Below is a small trained network, with its code and all its weights. Each question gives an input and a target symbol and asks what happens when units are switched off, that is, made to give their printed mean instead of their output.

import numpy as np


def w(rows, s, z=0):
    codes = np.array(rows[::2]) - 128.0
    scale = np.full(codes.shape[1], s)
    scale[-1] = z or s
    return codes * scale


def norm(h):
    return h / np.sqrt((h * h).mean(-1, keepdims=True) + 1e-5)


def f(y):
    return y / 2 * (1 + np.tanh(0.7978845608 * (y + 0.044715 * y**3)))


def softmax(a):
    e = np.exp(a - a.max(-1, keepdims=True))
    return e / e.sum(-1, keepdims=True)


def log_softmax(a):
    a = a - a.max(-1, keepdims=True)
    return a - np.log(np.exp(a).sum(-1, keepdims=True))


def net(x, mask):
    ids = ['αβγεζηθλμξπστφψω'.index(c) for c in x.split()]
    T = len(ids)
    res = E[ids] + P[:T]
    u = 0
    for l in range(2):
        r = norm(res)
        for j in range(3):
            rows = slice(2 * j, 2 * j + 2)
            q, k, v = (r @ M[l][rows].T for M in (Q, K, V))
            z = softmax(np.where(np.tri(T) > 0, q @ k.T / 2**0.5, -1e9)) @ v
            o = O[l][rows]
            res = res + np.where(mask[u + j], z, o[:, -1]) @ o[:, :-1]
        u += 3
        y = f(norm(res) @ A[l][:, :-1].T + A[l][:, -1])
        res = res + np.where(mask[u : u + 16], y, B[l][:, -1]) @ B[l][:, :-1]
        u += 16
    return log_softmax(norm(res)[-1] @ U[:, :-1].T + U[:, -1])


Q, K, V, O, A, B = {}, {}, {}, {}, {}, {}
E = w([
[235,255,177,168,116],'α',
[91,142,121,143,113],'β',
[89,140,122,140,122],'γ',
[97,129,142,127,121],'ε',
[91,130,141,127,134],'ζ',
[89,139,129,119,121],'η',
[98,126,121,118,137],'θ',
[105,130,100,108,120],'λ',
[109,127,95,111,108],'μ',
[111,116,153,82,139],'ξ',
[121,116,100,76,112],'π',
[107,130,128,91,111],'σ',
[136,93,127,101,109],'τ',
[122,125,155,88,81],'φ',
[143,96,97,152,113],'ψ',
[132,100,128,168,146],'ω',
],0.0068)
P = w([
[2,96,150,147,74],'0',
[43,88,139,137,83],'1',
[81,96,127,138,89],'2',
[113,115,114,127,120],'3',
[146,130,107,108,135],'4',
[171,144,97,104,151],'5',
[197,160,86,94,163],'6',
],0.0023)
Q[0] = w([
[128,131,148,124,126],'L0H0',
[99,179,168,115,103],'L0H0',
[98,84,144,1,108],'L0H1',
[97,171,45,124,129],'L0H1',
[70,125,153,126,107],'L0H2',
[160,115,88,120,139],'L0H2',
],0.012)
K[0] = w([
[143,138,118,134,88],'L0H0',
[205,180,146,149,135],'L0H0',
[111,1,77,2,122],'L0H1',
[220,159,171,78,222],'L0H1',
[83,60,80,79,148],'L0H2',
[166,132,167,199,122],'L0H2',
],0.0074)
V[0] = w([
[111,5,70,136,161],'L0H0',
[96,155,114,139,153],'L0H0',
[181,197,198,128,104],'L0H1',
[142,135,44,161,58],'L0H1',
[181,184,162,161,90],'L0H2',
[156,184,149,80,135],'L0H2',
],0.0033)
O[0] = w([
[23,52,167,80,56,241],'L0H0',
[134,166,100,72,107,132],'L0H0',
[117,103,242,97,25,1],'L0H1',
[136,135,35,198,15,143],'L0H1',
[6,90,141,181,75,6],'L0H2',
[88,57,50,144,102,44],'L0H2',
],0.0023)
A[0] = w([
[121,127,134,122,134,116],'L0N0',
[135,103,179,96,172,84],'L0N1',
[119,187,114,252,162,114],'L0N2',
[184,150,231,143,65,36],'L0N3',
[130,130,122,132,123,130],'L0N4',
[141,157,104,126,101,122],'L0N5',
[120,118,93,154,81,74],'L0N6',
[128,128,128,128,128,128],'L0N7',
[128,128,128,128,128,127],'L0N8',
[139,56,74,121,210,4],'L0N9',
[128,128,128,128,128,128],'L0N10',
[153,124,171,172,221,99],'L0N11',
[61,170,143,149,120,160],'L0N12',
[128,129,243,69,134,135],'L0N13',
[121,123,127,135,137,122],'L0N14',
[127,127,125,128,128,123],'L0N15',
],0.0037,0.0022)
B[0] = w([
[130,126,122,131,124,126],'L0N0',
[113,136,93,146,75,116],'L0N1',
[147,83,156,38,154,76],'L0N2',
[108,173,102,173,73,2],'L0N3',
[127,129,131,124,130,126],'L0N4',
[112,130,136,119,163,117],'L0N5',
[122,136,162,102,130,87],'L0N6',
[128,128,128,128,128,128],'L0N7',
[128,128,128,128,128,127],'L0N8',
[130,189,154,148,5,126],'L0N9',
[128,128,128,128,128,128],'L0N10',
[152,110,124,48,120,54],'L0N11',
[164,112,77,77,142,203],'L0N12',
[132,148,34,149,99,174],'L0N13',
[135,128,124,116,121,123],'L0N14',
[127,129,129,128,127,126],'L0N15',
],0.0031,0.00097)
Q[1] = w([
[142,26,169,141,52],'L1H0',
[149,219,210,215,94],'L1H0',
[152,88,205,222,36],'L1H1',
[103,40,1,27,31],'L1H1',
[108,193,197,217,116],'L1H2',
[74,84,140,143,74],'L1H2',
],0.0084)
K[1] = w([
[158,171,158,229,121],'L1H0',
[65,98,156,171,179],'L1H0',
[38,107,158,163,143],'L1H1',
[236,129,183,179,126],'L1H1',
[6,121,111,105,114],'L1H2',
[74,80,147,171,126],'L1H2',
],0.011)
V[1] = w([
[127,45,112,171,205],'L1H0',
[126,164,171,186,101],'L1H0',
[158,74,100,125,3],'L1H1',
[123,78,233,53,146],'L1H1',
[156,98,163,192,186],'L1H2',
[75,173,165,66,69],'L1H2',
],0.0046)
O[1] = w([
[136,89,96,144,254,156],'L1H0',
[143,152,119,187,117,4],'L1H0',
[186,47,118,145,105,215],'L1H1',
[178,139,223,105,168,200],'L1H1',
[83,86,186,127,120,71],'L1H2',
[213,194,109,93,122,146],'L1H2',
],0.0054,0.0034)
A[1] = w([
[100,104,150,151,141,94],'L1N0',
[93,172,120,171,111,155],'L1N1',
[152,109,157,200,183,136],'L1N2',
[125,111,160,167,151,89],'L1N3',
[99,193,151,180,152,173],'L1N4',
[173,197,101,114,91,177],'L1N5',
[190,115,168,118,153,130],'L1N6',
[76,83,129,132,64,139],'L1N7',
[62,89,242,154,148,80],'L1N8',
[50,111,138,197,80,104],'L1N9',
[128,113,131,121,105,167],'L1N10',
[159,150,210,254,108,1],'L1N11',
[132,127,132,130,134,116],'L1N12',
[150,64,154,158,98,67],'L1N13',
[68,108,110,122,178,105],'L1N14',
[138,86,96,207,121,75],'L1N15',
],0.0086,0.0038)
B[1] = w([
[119,168,134,111,148,113],'L1N0',
[152,91,90,171,143,102],'L1N1',
[107,127,160,98,85,144],'L1N2',
[107,150,123,99,125,108],'L1N3',
[186,35,160,146,149,121],'L1N4',
[87,138,180,158,120,203],'L1N5',
[149,77,117,148,102,251],'L1N6',
[80,104,154,139,181,142],'L1N7',
[61,94,198,105,110,181],'L1N8',
[211,90,89,120,121,107],'L1N9',
[122,122,143,150,140,171],'L1N10',
[165,113,164,132,254,111],'L1N11',
[134,125,123,125,126,124],'L1N12',
[120,226,110,136,158,171],'L1N13',
[143,138,134,162,92,182],'L1N14',
[93,113,147,88,180,109],'L1N15',
],0.0072,0.003)
U = w([
[205,58,93,108,109,238],'α',
[96,166,95,31,74,4],'β',
[149,109,176,153,223,79],'γ',
[138,190,86,135,231,158],'ε',
[77,145,71,142,107,110],'ζ',
[49,72,210,96,121,192],'η',
[135,114,118,212,171,107],'θ',
[53,54,56,127,212,31],'λ',
[98,78,120,238,92,71],'μ',
[91,184,55,138,116,173],'ξ',
[153,159,176,167,6,86],'π',
[112,174,146,155,145,174],'σ',
[197,145,211,203,143,89],'τ',
[117,191,148,109,89,132],'φ',
[172,188,184,26,173,43],'ψ',
[119,151,137,171,114,99],'ω',
],0.012,0.0032)

Each question gives the input, a string of symbols that net reads in full, and the target symbol t.
The units are the heads (2 rows each of Q, K, V and O) and the neurons (one row each of A and B). Each row of codes is followed by its name. A weight is (code - 128) times the scale printed after its matrix; where a second scale follows, it is the last column's (O, A, B and U).
mask holds one flag per unit, layer by layer, with each layer's heads first. A switched-off unit (its flag False) gives its mean, the last column of its rows in O or B, instead of its output. The means were averaged over made-up inputs and are rounded, as every weight is.
A unit's drop is (log p(t) with every unit on - log p(t) with that unit switched off) / (log p(t) with every unit on - log p(t) with every unit switched off).
k most important neurons: the k neurons with the biggest drops, biggest first
top k neurons in layer l: the k neurons of layer l with the biggest drops, biggest first
which heads matter: for each layer, one digit per head in row order, 1 if its drop is at least 0.15 and else 0, layers parted by /
drop when u is switched off: that unit's drop, to one decimal
input τ ω θ π η τ ω, target η: which heads matter => 000 / 001
input α γ τ, target μ: which heads matter => 110 / 110
input π ε λ θ θ η, target ε: which heads matter => 000 / 010
input β θ γ λ η, target ξ: which heads matter => 000 / 010
input ζ π τ ω τ, target η: which heads matter => 000 / 001
input π λ ω η ψ, target η: 4 most important neurons => L0N13, L0N2, L1N2, L0N12
input γ θ θ, target ε: which heads matter => 000 / 010
input β α τ λ τ τ ε, target α: which heads matter => 000 / 001
input σ τ η, target α: which heads matter => 000 / 010
input γ ξ λ θ, target ψ: which heads matter => 010 / 010
input τ ξ μ θ ε θ, target ε: which heads matter => 010 / 010
input ξ ε φ σ β, target π: top 3 neurons in layer 1 => L1N5, L1N13, L1N7
input ψ ε ξ, target λ: which heads matter => 010 / 010
input β θ ψ η θ τ σ, target α: which heads matter => 000 / 010
input β ω ψ τ θ, target λ: which heads matter => 010 / 011
input ζ α τ γ τ η, target ε: 2 most important neurons => L1N6, L1N8
input γ π η, target β: top 2 neurons in layer 0 => L0N9, L0N12
input ξ ξ γ, target ψ: which heads matter => 000 / 011
input τ τ τ β φ, target π: which heads matter => 000 / 100
input θ σ γ τ τ π β, target α: most important neuron => L0N2
input ζ θ ω θ ω λ φ, target η: most important neuron => L0N9
input γ τ β, target α: most important neuron => L0N9
input ω τ ω π λ, target η: top 2 neurons in layer 0 => L0N13, L0N2
input μ π θ, target β: top 2 neurons in layer 1 => L1N6, L1N13
input μ λ γ α τ ξ, target β: 2 most important neurons => L1N13, L1N8
input τ λ ω θ θ γ, target ε: top 3 neurons in layer 1 => L1N6, L1N8, L1N4
input τ τ ψ ψ, target λ: most important neuron => L1N15
input ξ ω α θ ξ τ, target μ: 2 most important neurons => L1N7, L1N9
input τ φ θ τ, target π: drop when L0H0 is switched off => 0.4
